Below is a small trained network, with its code and all its weights. Each question gives an input and a target symbol and asks what happens when units are switched off, that is, made to give their printed mean instead of their output.

import numpy as np


def w(rows, s, z=0):
    codes = np.array(rows[::2]) - 128.0
    scale = np.full(codes.shape[1], s)
    scale[-1] = z or s
    return codes * scale


def f(y):
    return np.maximum(y, 0)


def softmax(a):
    e = np.exp(a - a.max(-1, keepdims=True))
    return e / e.sum(-1, keepdims=True)


def log_softmax(a):
    a = a - a.max(-1, keepdims=True)
    return a - np.log(np.exp(a).sum(-1, keepdims=True))


def net(x, mask):
    ids = ['ΓΔΘΛΞβεζημστφψω'.index(c) for c in x.split()]
    T = len(ids)
    res = E[ids] + P[:T]
    r = res
    for j in range(2):
        rows = slice(3 * j, 3 * j + 3)
        q, k, v = (r @ M[0][rows].T for M in (Q, K, V))
        z = softmax(np.where(np.tri(T) > 0, q @ k.T / 3**0.5, -1e9)) @ v
        o = O[0][rows]
        res = res + np.where(mask[j], z, o[:, -1]) @ o[:, :-1]
    y = f(res @ A[0][:, :-1].T + A[0][:, -1])
    res = res + np.where(mask[2:26], y, B[0][:, -1]) @ B[0][:, :-1]
    return log_softmax(res[-1] @ U[:, :-1].T + U[:, -1])


Q, K, V, O, A, B = {}, {}, {}, {}, {}, {}
E = w([
[148,106,139],'Γ',
[140,160,125],'Δ',
[167,58,172],'Θ',
[157,129,144],'Λ',
[201,76,56],'Ξ',
[150,140,136],'β',
[45,195,138],'ε',
[100,84,2],'ζ',
[48,110,162],'η',
[158,204,145],'μ',
[132,199,101],'σ',
[21,159,50],'τ',
[53,37,98],'φ',
[150,135,135],'ψ',
[175,142,174],'ω',
],0.0093)
P = w([
[99,245,254],'0',
[70,196,186],'1',
[66,218,146],'2',
[59,192,127],'3',
[80,167,85],'4',
[82,183,89],'5',
[79,186,77],'6',
[116,216,150],'7',
],0.00064)
Q[0] = w([
[180,159,52],'H0',
[132,133,119],'H0',
[1,217,136],'H0',
[149,157,91],'H1',
[182,162,138],'H1',
[42,103,35],'H1',
],0.019)
K[0] = w([
[149,90,22],'H0',
[133,124,120],'H0',
[6,148,164],'H0',
[162,110,100],'H1',
[123,97,75],'H1',
[220,168,206],'H1',
],0.02)
V[0] = w([
[122,225,196],'H0',
[166,112,98],'H0',
[18,101,206],'H0',
[93,238,147],'H1',
[169,127,242],'H1',
[1,112,173],'H1',
],0.0059)
O[0] = w([
[52,196,138,59],'H0',
[154,130,101,171],'H0',
[18,70,231,1],'H0',
[66,232,176,144],'H1',
[172,117,253,39],'H1',
[20,88,162,44],'H1',
],0.0056,0.00094)
A[0] = w([
[86,95,135,120],'N0',
[99,255,112,105],'N1',
[137,185,128,102],'N2',
[243,95,175,109],'N3',
[142,120,108,124],'N4',
[157,111,110,131],'N5',
[174,242,130,97],'N6',
[97,74,69,186],'N7',
[68,185,138,192],'N8',
[189,117,75,142],'N9',
[92,162,244,73],'N10',
[127,200,119,110],'N11',
[176,102,113,128],'N12',
[181,113,138,97],'N13',
[139,125,117,139],'N14',
[95,208,56,199],'N15',
[113,6,166,186],'N16',
[33,118,171,252],'N17',
[116,155,228,164],'N18',
[185,160,171,97],'N19',
[201,192,194,81],'N20',
[141,45,187,188],'N21',
[124,101,105,200],'N22',
[109,143,247,137],'N23',
],0.0086,0.0037)
B[0] = w([
[141,163,128,145],'N0',
[17,86,136,193],'N1',
[75,115,116,150],'N2',
[145,148,13,197],'N3',
[104,123,130,155],'N4',
[104,114,109,170],'N5',
[80,53,63,189],'N6',
[156,110,206,214],'N7',
[89,156,217,210],'N8',
[79,89,86,231],'N9',
[46,155,34,165],'N10',
[64,104,126,162],'N11',
[96,116,93,183],'N12',
[107,151,86,153],'N13',
[126,118,127,154],'N14',
[145,35,184,252],'N15',
[250,99,94,174],'N16',
[170,236,232,229],'N17',
[119,221,106,189],'N18',
[103,148,63,153],'N19',
[72,173,42,166],'N20',
[221,116,70,171],'N21',
[174,95,165,207],'N22',
[136,223,83,179],'N23',
],0.022,0.0037)
U = w([
[179,141,123,99],'Γ',
[110,126,137,121],'Δ',
[220,145,80,2],'Θ',
[149,153,111,207],'Λ',
[120,73,41,150],'Ξ',
[135,144,126,132],'β',
[92,175,150,117],'ε',
[176,3,172,162],'ζ',
[172,199,137,123],'η',
[47,128,99,44],'μ',
[61,83,149,36],'σ',
[141,116,220,122],'τ',
[221,130,175,114],'φ',
[141,143,126,195],'ψ',
[115,179,64,180],'ω',
],0.006,0.0054)

Each question gives the input, a string of symbols that net reads in full, and the target symbol t.
The units are the heads (3 rows each of Q, K, V and O) and the neurons (one row each of A and B). Each row of codes is followed by its name. A weight is (code - 128) times the scale printed after its matrix; where a second scale follows, it is the last column's (O, A, B and U).
mask holds one flag per unit, heads first, then neurons. A switched-off unit (its flag False) gives its mean, the last column of its rows in O or B, instead of its output. The means were averaged over made-up inputs and are rounded, as every weight is.
A unit's drop is (log p(t) with every unit on - log p(t) with that unit switched off) / (log p(t) with every unit on - log p(t) with every unit switched off).
most important unit: the unit with the biggest drop
k most important neurons: the k neurons with the biggest drops, biggest first
which heads matter: for each layer, one digit per head in row order, 1 if its drop is at least 0.15 and else 0, layers parted by /
drop when u is switched off: that unit's drop, to one decimal
input η σ ω Δ ω Ξ, target Ξ: most important unit : H0
input β μ Θ σ μ Θ Θ ε, target ε: which heads matter : 10
input ε ω Ξ ζ Ξ, target Ξ: which heads matter : 10
input ψ Ξ Λ, target Ξ: which heads matter : 11
input Δ μ σ ω ω, target ω: which heads matter : 01
input Δ μ Θ, target Θ: which heads matter : 00
input β ω Θ, target Θ: 2 most important neurons : [N16 N21]
input Ξ ω ω ψ, target Ξ: which heads matter : 11
input τ ω ω Λ Ξ σ φ, target φ: which heads matter : 00
input τ φ Γ, target φ: which heads matter : 11
input μ ω μ, target μ: which heads matter : 01
input Ξ μ Λ Θ, target Ξ: 2 most important neurons : [N17 N3]
input ω Ξ ω, target Ξ: which heads matter : 01
input ω σ Θ ω, target ω: which heads matter : 01
input Γ Ξ Θ Ξ ψ τ ζ, target ζ: most important neuron : [N7]
input Ξ Λ Ξ Θ, target Ξ: drop when N6 is switched off : -0.1
input Ξ ω Ξ ε Ξ Θ ω, target Ξ: drop when H0 is switched off : 0.2
input ω Δ σ, target σ: drop when N0 is switched off : 0.0
